Below are the code and all the weights of a small trained network. Each question names an input and a target symbol and asks about switching units off, where a switched-off unit gives its printed mean instead of its output.

import numpy as np


def w(rows, s, z=0):
    codes = np.array(rows[::2]) - 128.0
    scale = np.full(codes.shape[1], s)
    scale[-1] = z or s
    return codes * scale


def softmax(a):
    e = np.exp(a - a.max(-1, keepdims=True))
    return e / e.sum(-1, keepdims=True)


def log_softmax(a):
    a = a - a.max(-1, keepdims=True)
    return a - np.log(np.exp(a).sum(-1, keepdims=True))


def net(x, mask):
    ids = ['βδεθστω'.index(c) for c in x.split()]
    T = len(ids)
    res = E[ids] + P[:T]
    u = 0
    for l in range(3):
        r = res
        for j in range(2):
            rows = slice(3 * j, 3 * j + 3)
            q, k, v = (r @ M[l][rows].T for M in (Q, K, V))
            z = softmax(np.where(np.tri(T) > 0, q @ k.T / 3**0.5, -1e9)) @ v
            o = O[l][rows]
            res = res + np.where(mask[u + j], z, o[:, -1]) @ o[:, :-1]
        u += 2
    return log_softmax(res[-1] @ U[:, :-1].T + U[:, -1])


Q, K, V, O = {}, {}, {}, {}
E = w([
[187,193,111,88],'β',
[250,207,187,110],'δ',
[24,183,20,116],'ε',
[175,34,58,80],'θ',
[53,93,96,74],'σ',
[195,23,206,189],'τ',
[80,207,63,83],'ω',
],0.012)
P = w([
[175,227,67,186],'0',
[124,147,152,64],'1',
[143,51,130,53],'2',
[154,121,195,61],'3',
[138,91,156,72],'4',
[112,139,176,101],'5',
[10,109,81,103],'6',
[59,204,130,93],'7',
[88,254,125,96],'8',
],0.0068)
Q[0] = w([
[104,92,114,133],'0.h0',
[70,39,107,184],'0.h0',
[138,159,197,180],'0.h0',
[140,185,6,172],'0.h1',
[114,99,138,209],'0.h1',
[62,122,84,127],'0.h1',
],0.011)
K[0] = w([
[118,171,44,197],'0.h0',
[34,65,121,178],'0.h0',
[109,120,151,87],'0.h0',
[54,86,68,10],'0.h1',
[112,102,140,157],'0.h1',
[102,141,130,79],'0.h1',
],0.012)
V[0] = w([
[29,122,134,117],'0.h0',
[213,183,133,122],'0.h0',
[220,147,21,70],'0.h0',
[71,68,158,196],'0.h1',
[117,72,183,254],'0.h1',
[89,14,128,86],'0.h1',
],0.0072)
O[0] = w([
[183,195,160,132,106],'0.h0',
[77,22,98,133,185],'0.h0',
[36,169,146,114,235],'0.h0',
[254,88,200,131,57],'0.h1',
[157,154,147,55,3],'0.h1',
[156,207,192,142,93],'0.h1',
],0.0078,0.0065)
Q[1] = w([
[116,207,234,174],'1.h0',
[220,186,73,126],'1.h0',
[161,171,145,75],'1.h0',
[129,175,2,236],'1.h1',
[135,113,207,128],'1.h1',
[173,108,18,106],'1.h1',
],0.0085)
K[1] = w([
[1,139,230,97],'1.h0',
[95,105,140,179],'1.h0',
[82,174,110,207],'1.h0',
[56,93,189,115],'1.h1',
[82,115,181,146],'1.h1',
[127,72,183,117],'1.h1',
],0.0075)
V[1] = w([
[95,157,127,45],'1.h0',
[88,151,88,184],'1.h0',
[129,153,93,203],'1.h0',
[97,213,77,106],'1.h1',
[153,169,161,63],'1.h1',
[232,166,103,254],'1.h1',
],0.0076)
O[1] = w([
[61,163,145,133,175],'1.h0',
[92,58,146,126,207],'1.h0',
[155,213,179,137,150],'1.h0',
[138,2,114,170,219],'1.h1',
[168,164,70,219,69],'1.h1',
[73,78,136,51,1],'1.h1',
],0.0083,0.0097)
Q[2] = w([
[247,70,181,125],'2.h0',
[185,112,192,141],'2.h0',
[161,120,151,144],'2.h0',
[127,103,157,153],'2.h1',
[164,210,113,118],'2.h1',
[86,171,19,58],'2.h1',
],0.012)
K[2] = w([
[19,202,141,26],'2.h0',
[1,151,65,156],'2.h0',
[37,114,52,147],'2.h0',
[251,80,135,111],'2.h1',
[187,157,136,7],'2.h1',
[35,168,5,42],'2.h1',
],0.0087)
V[2] = w([
[48,104,107,12],'2.h0',
[121,212,51,159],'2.h0',
[105,74,211,167],'2.h0',
[123,176,77,161],'2.h1',
[163,50,197,190],'2.h1',
[108,166,188,254],'2.h1',
],0.0094)
O[2] = w([
[101,129,97,144,254],'2.h0',
[69,84,89,144,51],'2.h0',
[176,136,95,83,225],'2.h0',
[64,153,164,74,172],'2.h1',
[108,179,1,61,85],'2.h1',
[182,170,77,46,161],'2.h1',
],0.0074,0.0069)
U = w([
[87,239,22,4,19],'β',
[195,200,34,7,79],'δ',
[187,157,74,95,3],'ε',
[208,157,89,157,8],'θ',
[77,6,127,80,252],'σ',
[132,92,224,255,184],'τ',
[122,106,81,91,243],'ω',
],0.0057,0.0042)

Each question gives the input, a string of symbols that net reads in full, and the target symbol t.
The units are the heads (3 rows each of Q, K, V and O). Each row of codes is followed by its name. A weight is (code - 128) times the scale printed after its matrix; where a second scale follows, it is the last column's (O and U).
mask holds one flag per head, layer by layer. A switched-off head (its flag False) gives its mean, the last column of its rows in O, instead of its output. The means were averaged over made-up inputs and are rounded, as every weight is.
A unit's drop is (log p(t) with every unit on - log p(t) with that unit switched off) / (log p(t) with every unit on - log p(t) with every unit switched off).
The circuit of an input: a set's keep is (log p(t) with only the set's units on - log p(t) with every unit switched off) / (log p(t) with every unit on - log p(t) with every unit switched off). Starting from all 6 units, units are removed one at a time, each time the one whose removal leaves the highest keep (on an exact tie, the one counted first), for as long as the keep stays at least 0.8.
circuit, biggest first: the units of the circuit, biggest drop first
most important unit: the unit with the biggest drop
which heads matter: for each layer, one digit per head in row order, 1 if its drop is at least 0.15 and else 0, layers parted by /
drop when u is switched off: that unit's drop, to one decimal
input ε ε τ ε ε θ δ, target δ: circuit, biggest first : [2.h1]
input ε ε ω δ, target σ: circuit, biggest first : [0.h0; 0.h1]
input ε ε τ β β, target δ: circuit, biggest first : [2.h0; 0.h1; 1.h1]
input τ δ ε β ε τ ε, target τ: which heads matter : 10 / 11 / 01
input ε τ β θ ω ε ε, target δ: circuit, biggest first : [2.h0; 0.h0]
input τ ε δ ε β, target τ: which heads matter : 01 / 11 / 11
input ε β δ δ θ τ ε δ θ, target δ: circuit, biggest first : [0.h1; 2.h0; 1.h1]
input ε τ ε β δ ε β ε δ, target δ: which heads matter : 01 / 00 / 10
input ε ε ε ε τ ε θ, target δ: circuit, biggest first : [2.h0; 1.h1; 0.h1]
input τ σ β β β ε θ, target τ: which heads matter : 11 / 11 / 11
input ω ε ε ε ε β σ ω δ, target σ: which heads matter : 10 / 00 / 00
input δ ε β ε ε ε ε ε ω, target σ: which heads matter : 10 / 00 / 00
input ε δ σ ε τ, target δ: drop when 2.h1 is switched off : 0.8
input ε τ β θ ε ω ε ε σ, target δ: drop when 2.h1 is switched off : -0.1
input τ θ σ, target τ: drop when 1.h1 is switched off : 1.0
input τ β ε ω, target τ: most important unit : 2.h1
